The symbols move the nodes like this.
gq: β>sz, ψ>cj, χ>mn
jz: β>bz, ψ>br, χ>fc
bz: β>jp, ψ>rl, χ>cc
ll: β>lj, ψ>nj, χ>jd
dp: β>hm, ψ>gq, χ>rc
rc: β>gq, ψ>cj, χ>jz
fp: β>rm, ψ>hm, χ>dp
hb: β>nj, ψ>jd, χ>jq
nq: β>fc, ψ>jp, χ>jz
pc: β>ll, ψ>hb, χ>td
bt: β>hj, ψ>gf, χ>nr
qg: β>cz, ψ>sf, χ>rc
mm: β>jt, ψ>gb, χ>mm
pf: β>fp, ψ>dp, χ>tg
bm: β>br, ψ>tg, χ>sz
dt: β>zm, ψ>jf, χ>qr
cp: β>jz, ψ>rm, χ>fp
fl: β>nq, ψ>bz, χ>lb
rr: β>pr, ψ>hj, χ>hb
fc: β>mz, ψ>lb, χ>jp
mf: β>sf, ψ>cz, χ>zl
zr: β>bb, ψ>nq, χ>fl
bb: β>rl, ψ>dt, χ>dh
rz: β>jt, ψ>tl, χ>bb
mz: β>zr, ψ>fl, χ>rl
br: β>gg, ψ>pf, χ>bm
td: β>hb, ψ>jq, χ>cz
lb: β>cc, ψ>gj, χ>gz
pb: β>nr, ψ>rz, χ>dh
dz: β>mm, ψ>jt, χ>mm
pr: β>qg, ψ>qg, χ>hj
rl: β>rl, ψ>rm, χ>zm
nj: β>bg, ψ>zg, χ>jd
cj: β>hq, ψ>ll, χ>pc
dh: β>rz, ψ>bb, χ>zr
bg: β>pc, ψ>jd, χ>zg
fh: β>dz, ψ>pb, χ>gb
sz: β>tg, ψ>hq, χ>cj
gj: β>qr, ψ>cp, χ>gg
jf: β>jz, ψ>cc, χ>jz
mn: β>lj, ψ>pc, χ>pf
zm: β>cd, ψ>hm, χ>jf
gz: β>jz, ψ>gg, χ>br
jd: β>zg, ψ>qg, χ>pr
jt: β>gb, ψ>fg, χ>tl
hj: β>mf, ψ>zl, χ>gf
hq: β>rc, ψ>lj, χ>ll
gf: β>zl, ψ>fh, χ>mm
lj: β>ll, ψ>bg, χ>nj
fg: β>dh, ψ>zr, χ>bt
sf: β>rr, ψ>mf, χ>ls
zl: β>bt, ψ>tt, χ>fh
zg: β>td, ψ>cz, χ>hm
jp: β>rl, ψ>fh, χ>dt
nr: β>gf, ψ>mm, χ>dz
tt: β>nr, ψ>dz, χ>pb
cz: β>jq, ψ>rr, χ>sf
ls: β>bt, ψ>nr, χ>jq
cd: β>jt, ψ>cc, χ>lb
jq: β>dz, ψ>pr, χ>rr
hm: β>bm, ψ>nj, χ>td
qr: β>jf, ψ>jz, χ>cp
gb: β>pb, ψ>dh, χ>fg
rm: β>br, ψ>bm, χ>hm
tl: β>cc, ψ>mz, χ>fc
cc: β>dt, ψ>fl, χ>gj
gg: β>cp, ψ>fp, χ>gg
tg: β>dp, ψ>td, χ>hb

The rows follow the links: the fewer symbols apart two nodes are, the more alike their rows tend to be.

Known rows, each with its node:
[0,47,-29,36,-35,54,-20,7,4,-35,63,11,-8,-24,23,-11,-25,15,-50,43,12,41,19,60,44,26,-25,15,-73,4,6,12,86,38,-52,15,-58,2,-10,-6,5,-11,-45,5,-27,92] | dt
[-41,-54,35,22,57,-87,33,-29,18,35,-53,5,26,-8,-15,63,46,-54,2,26,-24,-22,-19,-54,43,57,21,0,66,-2,-14,20,29,-39,6,22,14,-11,37,1,17,-69,23,-14,34,-54] | ll
[19,24,-48,-27,-31,11,-8,-19,-27,-51,66,16,-38,-11,54,-32,-47,-36,24,-35,22,19,-27,45,-5,-12,-28,-7,-59,-43,-40,-12,-25,105,22,-44,48,25,-2,35,27,-8,-28,34,-66,39] | dh
[20,58,-34,15,-71,45,-13,17,-7,-19,78,52,-2,-34,18,-15,-36,31,-46,24,-9,48,13,42,30,24,-18,19,-67,-6,10,20,64,41,-64,4,-43,1,-10,-28,15,-18,-57,-2,-33,60] | bz
[70,9,-21,-46,-60,24,23,44,-35,49,-5,4,-19,7,-48,-12,22,48,-9,-29,18,-4,27,-48,-54,3,46,-16,58,17,70,-31,-75,-50,1,11,35,-26,-14,-24,-49,49,12,20,32,-38] | mf
[45,-33,-32,-9,37,67,17,-11,-19,-31,41,-24,-10,-24,23,-12,8,76,58,-12,10,-2,18,29,-71,4,-9,-54,62,-14,21,-64,-39,-49,-1,0,29,16,-30,60,-17,32,27,-3,-22,73] | gf
[34,-3,-15,-37,-41,-29,26,27,-38,61,-36,-10,-25,35,-60,13,57,-14,-23,-15,29,-6,18,-66,-8,28,58,-9,57,12,64,-6,-60,-50,21,24,35,-40,3,-25,-51,28,12,37,49,-59] | pr
[-9,-17,67,-17,8,-54,8,24,15,38,-40,71,56,-26,-33,19,-20,18,31,-21,-67,-22,-32,-61,-36,-24,0,7,47,-16,-31,31,-13,-26,-8,-23,22,16,19,-43,39,-22,18,-58,12,-113] | sz
[21,72,-37,-12,-79,24,-19,17,-16,-22,60,52,-25,-15,12,-32,-55,-8,-44,-3,4,42,-7,36,20,-13,-27,31,-87,-26,-11,19,23,90,-25,-19,-21,6,-10,-28,20,-12,-66,17,-51,19] | rl
[-43,-54,8,20,50,-74,19,-36,13,30,-59,-42,-2,30,-16,46,67,-80,-9,31,19,-22,-13,-37,60,55,31,1,35,8,-2,18,18,-22,25,33,13,-27,36,14,1,-45,23,21,49,-26] | bg
[5,37,-29,49,-27,54,-20,7,9,-34,57,9,-8,-22,16,-7,-16,25,-55,47,5,41,27,60,47,31,-20,16,-64,8,6,7,88,13,-60,23,-63,1,-14,3,-1,-17,-48,1,-24,91] | cc
[65,-22,-41,-27,12,63,22,4,-33,-19,41,-18,-19,-24,13,-24,-2,80,48,-24,13,0,23,15,-79,3,5,-51,61,-10,31,-67,-51,-40,4,-6,40,4,-31,50,-21,43,24,2,-17,54] | bt

Each walk starts at a row. The symbols on each line, taken left to right, move it on to the next node.
Answer with the node's row; about right is enough.
start [-43,-57,34,29,56,-82,30,-32,23,32,-47,-3,29,-4,-11,61,52,-53,11,26,-16,-22,-21,-42,47,59,22,-3,61,-4,-18,19,27,-42,7,23,16,-18,31,9,18,-70,27,-11,38,-44]
ψ β χ β χ χ χ β χ
[-34,-45,10,6,28,-74,20,-27,0,41,-65,-41,-15,40,-27,49,73,-77,-15,24,23,-25,-11,-47,54,53,46,3,43,7,18,9,-11,-29,30,37,18,-37,29,-5,-27,-32,22,30,48,-44]
χ χ ψ β β χ ψ χ χ
[31,9,-53,-25,-9,25,9,-21,-30,-45,76,3,-41,-18,63,-36,-48,-12,36,-29,19,19,-23,51,-24,-4,-19,-20,-39,-38,-33,-30,-28,87,25,-32,45,20,-10,50,23,4,-18,28,-64,64]
start [-21,52,-17,41,-27,46,-30,-4,14,-32,40,-4,-9,-6,15,-7,-10,-2,-66,43,18,34,18,60,68,16,-21,31,-86,8,-1,24,83,40,-34,16,-74,-3,-17,-9,-2,-15,-50,4,-15,75]
ψ ψ β ψ χ ψ ψ ψ β
[56,14,-11,-55,-60,11,25,42,-43,60,-10,1,-19,15,-59,-2,29,31,-15,-22,22,5,21,-55,-37,11,52,-9,52,14,70,-25,-74,-49,6,19,35,-28,-12,-33,-51,41,9,21,32,-55]
χ χ ψ χ ψ β β ψ χ
[40,-22,-52,-4,30,60,12,-25,-18,-62,63,-20,-27,-32,55,-27,-24,43,55,-18,12,9,10,54,-55,6,-21,-42,21,-26,-13,-55,-15,8,1,-14,32,23,-20,75,-1,17,11,6,-42,97]
start [-36,-51,40,10,46,-93,26,-23,14,46,-64,-1,23,7,-26,52,49,-61,6,19,-14,-23,-27,-56,43,45,27,0,53,-7,-9,23,6,-30,14,19,20,-21,31,-10,6,-56,33,-7,38,-70]
χ β β β χ β β
[-22,-37,17,-16,13,-72,20,-12,-2,60,-72,-42,-11,48,-38,39,58,-73,-13,-3,26,-27,-10,-62,38,35,53,6,33,16,19,12,-33,-26,44,30,23,-36,32,-11,-26,-7,31,33,57,-73]
χ β χ β β β ψ ψ
[22,44,-52,3,-46,34,-1,-10,-16,-43,89,31,-26,-32,42,-25,-40,-7,-18,6,14,47,-9,56,22,21,-28,3,-67,-37,-21,-6,34,81,-21,-12,-2,12,-12,11,21,-24,-48,17,-61,69]
start [33,57,-38,-10,-80,30,-2,9,-19,-20,83,61,-18,-35,23,-28,-56,0,-35,-4,6,48,-8,32,20,16,-16,15,-72,-20,-8,10,32,91,-31,-14,-4,6,-10,-12,25,-19,-53,15,-52,30]
β β β χ ψ β χ ψ
[-7,-45,48,9,31,-74,33,-1,19,42,-39,60,54,-40,-27,50,13,-5,26,3,-61,-20,-30,-65,-5,31,6,-5,74,-16,-24,22,23,-42,-16,1,20,1,34,-24,31,-57,14,-47,13,-81]
χ χ β ψ ψ χ ψ ψ
[34,2,-1,-37,-48,-29,29,31,-24,76,-33,8,-11,23,-65,17,48,-8,-21,-7,13,-13,9,-74,-3,30,50,-1,56,11,57,-8,-62,-41,11,22,31,-41,5,-37,-43,11,8,19,46,-75]
start [66,-20,-36,-17,9,66,23,15,-28,-17,39,-12,-11,-21,16,-23,7,84,45,-27,11,-1,29,10,-81,13,6,-48,77,1,40,-64,-57,-51,-11,0,31,3,-32,37,-25,50,34,3,1,42]
χ χ ψ β β χ ψ β β
[23,44,-47,-22,-51,12,-3,-12,-22,-32,69,32,-33,-10,44,-36,-55,-35,-3,-29,15,33,-20,39,9,-12,-23,8,-78,-38,-32,-2,-10,113,15,-33,25,14,-3,13,25,-11,-40,30,-67,32]
χ β β ψ β χ
[29,45,-45,-21,-66,21,1,1,-29,-25,80,49,-24,-29,24,-32,-54,-17,-7,-21,7,42,-21,38,8,-2,-22,6,-72,-41,-22,4,7,107,-3,-31,24,8,-2,4,29,-19,-55,24,-63,33]
start [-49,-47,18,15,51,-76,15,-35,18,37,-64,-46,3,36,-13,48,65,-84,-9,29,19,-25,-9,-45,65,51,25,7,35,15,-2,20,11,-24,34,30,3,-25,38,4,-3,-42,27,21,49,-31]
β β χ β ψ χ χ
[72,-6,-26,-41,-33,42,32,28,-38,25,13,-9,-16,1,-28,-10,35,68,20,-18,15,-2,30,-24,-59,10,30,-34,73,3,64,-59,-79,-62,0,20,29,-15,-23,0,-51,49,21,13,15,-7]
χ β χ β ψ
[9,-6,-53,5,26,37,0,-38,-7,-66,66,-23,-35,-19,76,-24,-25,-15,39,-10,26,11,-8,68,-10,10,-28,-29,-33,-31,-35,-33,5,61,11,-20,28,17,-6,73,19,-7,0,27,-58,100]
start [32,-45,-41,-3,61,53,10,-24,-16,-45,44,-41,-24,-19,36,-16,-1,54,59,-13,11,-6,13,45,-61,2,-11,-50,47,-9,6,-65,-28,-29,12,-7,28,21,-23,79,-6,30,27,-1,-21,88]
β χ χ β β β
[23,-16,-43,-15,23,36,9,-36,-20,-65,59,-21,-37,-15,55,-26,-27,7,51,-27,19,7,-13,56,-34,-9,-30,-38,-12,-45,-35,-45,-27,52,29,-24,45,31,-16,70,14,3,0,15,-63,79]
β χ ψ χ χ χ ψ β
[15,-43,-43,11,71,44,12,-33,-7,-58,39,-51,-29,-8,52,-20,1,26,58,-7,20,-13,12,51,-40,11,-16,-49,31,-9,-12,-50,-10,-19,21,-10,32,14,-18,89,4,18,31,11,-19,99]
start [22,-15,-21,-35,-22,-18,16,10,-31,50,-40,-42,-35,51,-44,11,64,-28,-7,-22,43,-18,14,-56,-12,20,52,-12,48,13,58,-20,-81,-42,44,22,38,-38,4,-5,-51,36,21,46,46,-43]
χ χ χ β β
[8,-38,-30,17,70,44,10,-42,0,-61,38,-48,-16,-14,63,-18,2,25,63,-3,27,-9,7,56,-37,11,-28,-47,32,-15,-21,-55,-5,-2,13,-14,19,18,-20,88,3,9,27,6,-32,99]
ψ ψ β χ β ψ χ
[-70,-6,48,1,32,-54,-36,-5,24,19,-97,-44,3,76,-24,5,29,-71,-13,-6,8,-46,-15,-27,28,-63,8,33,-25,12,-19,46,-27,3,52,-8,-13,-1,17,-32,-9,21,19,1,39,-75]
